Below are the code and all the weights of a small trained network. Each question names an input and a class and asks about switching units off, where a switched-off unit gives its printed mean instead of its output.

import numpy as np


def w(rows, s, z=0):
    codes = np.array(rows[::2]) - 128.0
    scale = np.full(codes.shape[1], s)
    scale[-1] = z or s
    return codes * scale


def f(y):
    return y / 2 * (1 + np.tanh(0.7978845608 * (y + 0.044715 * y**3)))


def log_softmax(a):
    a = a - a.max(-1, keepdims=True)
    return a - np.log(np.exp(a).sum(-1, keepdims=True))


def net(x, mask):
    res = np.array(x, float).reshape(1, 8) / 4 @ E
    y = f(res @ A[0][:, :-1].T + A[0][:, -1])
    res = res + np.where(mask, y, B[0][:, -1]) @ B[0][:, :-1]
    return log_softmax(res[-1] @ U[:, :-1].T + U[:, -1])


A, B = {}, {}
E = w([
[60,44,80,101,180,154,66,14,153,170],'x0',
[110,150,117,132,113,119,97,179,154,147],'x1',
[115,131,115,152,134,104,60,192,169,124],'x2',
[133,166,129,120,134,130,126,128,157,163],'x3',
[193,87,152,11,255,52,146,161,168,66],'x4',
[131,96,124,131,120,125,143,115,90,109],'x5',
[114,136,68,137,69,35,211,117,190,62],'x6',
[159,161,117,129,151,132,122,124,158,168],'x7',
],0.0072)
A[0] = w([
[128,132,83,112,159,111,112,143,125,47,58],'N0',
[124,149,105,133,72,54,112,96,124,117,19],'N1',
[93,171,102,185,77,156,145,103,130,103,111],'N2',
[144,113,138,58,167,84,145,161,154,85,93],'N3',
[126,187,161,144,103,122,149,238,107,97,140],'N4',
[1,75,114,103,168,86,25,84,191,148,178],'N5',
[88,114,70,85,108,156,221,144,155,118,131],'N6',
[120,121,158,174,139,112,92,214,146,88,154],'N7',
[191,115,203,87,102,180,24,130,48,164,4],'N8',
],0.0088,0.0027)
B[0] = w([
[129,147,100,26,224,148,137,130,131,100,150],'N0',
[45,102,248,63,109,112,93,130,188,135,144],'N1',
[99,160,129,105,234,162,64,225,185,139,195],'N2',
[26,117,105,112,193,178,100,143,130,192,198],'N3',
[135,135,70,78,100,147,209,108,116,189,204],'N4',
[156,158,157,176,84,176,209,82,112,106,254],'N5',
[157,101,168,156,110,129,76,104,169,104,160],'N6',
[164,148,199,195,105,79,181,76,69,95,167],'N7',
[194,90,131,70,91,145,107,171,255,79,196],'N8',
],0.0081,0.009)
U = w([
[124,87,102,95,101,152,120,181,254,93,151],'0',
[136,147,96,160,113,171,219,109,135,151,161],'1',
[25,113,59,121,196,190,60,213,168,176,7],'2',
[125,147,54,134,133,147,115,147,154,114,231],'3',
[144,95,122,157,123,89,143,117,170,195,163],'4',
[146,165,89,172,157,143,122,135,125,122,143],'5',
[121,125,115,136,125,113,100,127,149,143,113],'6',
[159,187,140,169,141,100,132,82,108,117,84],'7',
],0.0073,0.002)

Each question gives the input, the list of numbers given to net, and the class t.
The units are the neurons (one row each of A and B). Each row of codes is followed by its name. A weight is (code - 128) times the scale printed after its matrix; where a second scale follows, it is the last column's (A, B and U).
mask holds one flag per neuron, in row order. A switched-off neuron (its flag False) gives its mean, the last column of its row in B, instead of its output. The means were averaged over made-up inputs and are rounded, as every weight is.
A unit's drop is (log p(t) with every unit on - log p(t) with that unit switched off) / (log p(t) with every unit on - log p(t) with every unit switched off).
The circuit of an input: a set's keep is (log p(t) with only the set's units on - log p(t) with every unit switched off) / (log p(t) with every unit on - log p(t) with every unit switched off). Starting from all 9 units, units are removed one at a time, each time the one whose removal leaves the highest keep (on an exact tie, the one counted first), for as long as the keep stays at least 0.8.
circuit, biggest first: the units of the circuit, biggest drop first
top k neurons: the k neurons with the biggest drops, biggest first
drop of u: that unit's drop, to one decimal
input [-8,8,-2,4,6,1,-6,-7], class 1: circuit, biggest first	(N4)
input [6,2,-3,-3,1,-5,-6,-1], class 0: top 3 neurons	(N8 N7 N4)
input [-7,-8,-2,6,8,-5,6,-7], class 2: top 3 neurons	(N3 N5 N0)
input [-5,-6,-2,-1,-7,-4,7,6], class 0: circuit, biggest first	(N2 N1)
input [-4,4,-4,1,-8,4,8,-4], class 0: circuit, biggest first	(N1 N2)
input [-4,-3,-4,3,-4,-5,7,3], class 0: top 2 neurons	(N2 N1)
input [6,6,-8,7,8,3,3,4], class 2: top 2 neurons	(N3 N7)
input [2,6,4,-7,7,6,5,-5], class 2: top 2 neurons	(N3 N0)
input [6,6,2,4,-2,4,4,-2], class 1: top 2 neurons	(N5 N8)
input [-2,0,6,-2,7,1,3,-3], class 2: top 4 neurons	(N3 N5 N0 N8)
input [6,1,-7,0,-7,2,4,5], class 2: top 2 neurons	(N2 N7)
input [-4,-7,-6,-2,8,-6,-2,-5], class 2: top 2 neurons	(N3 N5)
input [7,5,2,5,7,4,4,-7], class 1: top 2 neurons	(N5 N2)
input [3,-4,-2,7,-7,-4,-3,-3], class 2: circuit, biggest first	(N2)
input [2,4,-6,0,-6,-4,8,7], class 0: top 3 neurons	(N3 N6 N1)
input [-5,2,-1,7,-7,5,1,-3], class 2: top 2 neurons	(N2 N5)
input [7,1,1,0,-8,6,7,2], class 2: drop of N6	-0.1
input [0,2,8,5,-8,3,2,8], class 2: drop of N5	0.2
input [5,-2,3,6,-3,5,-8,5], class 0: drop of N7	0.1
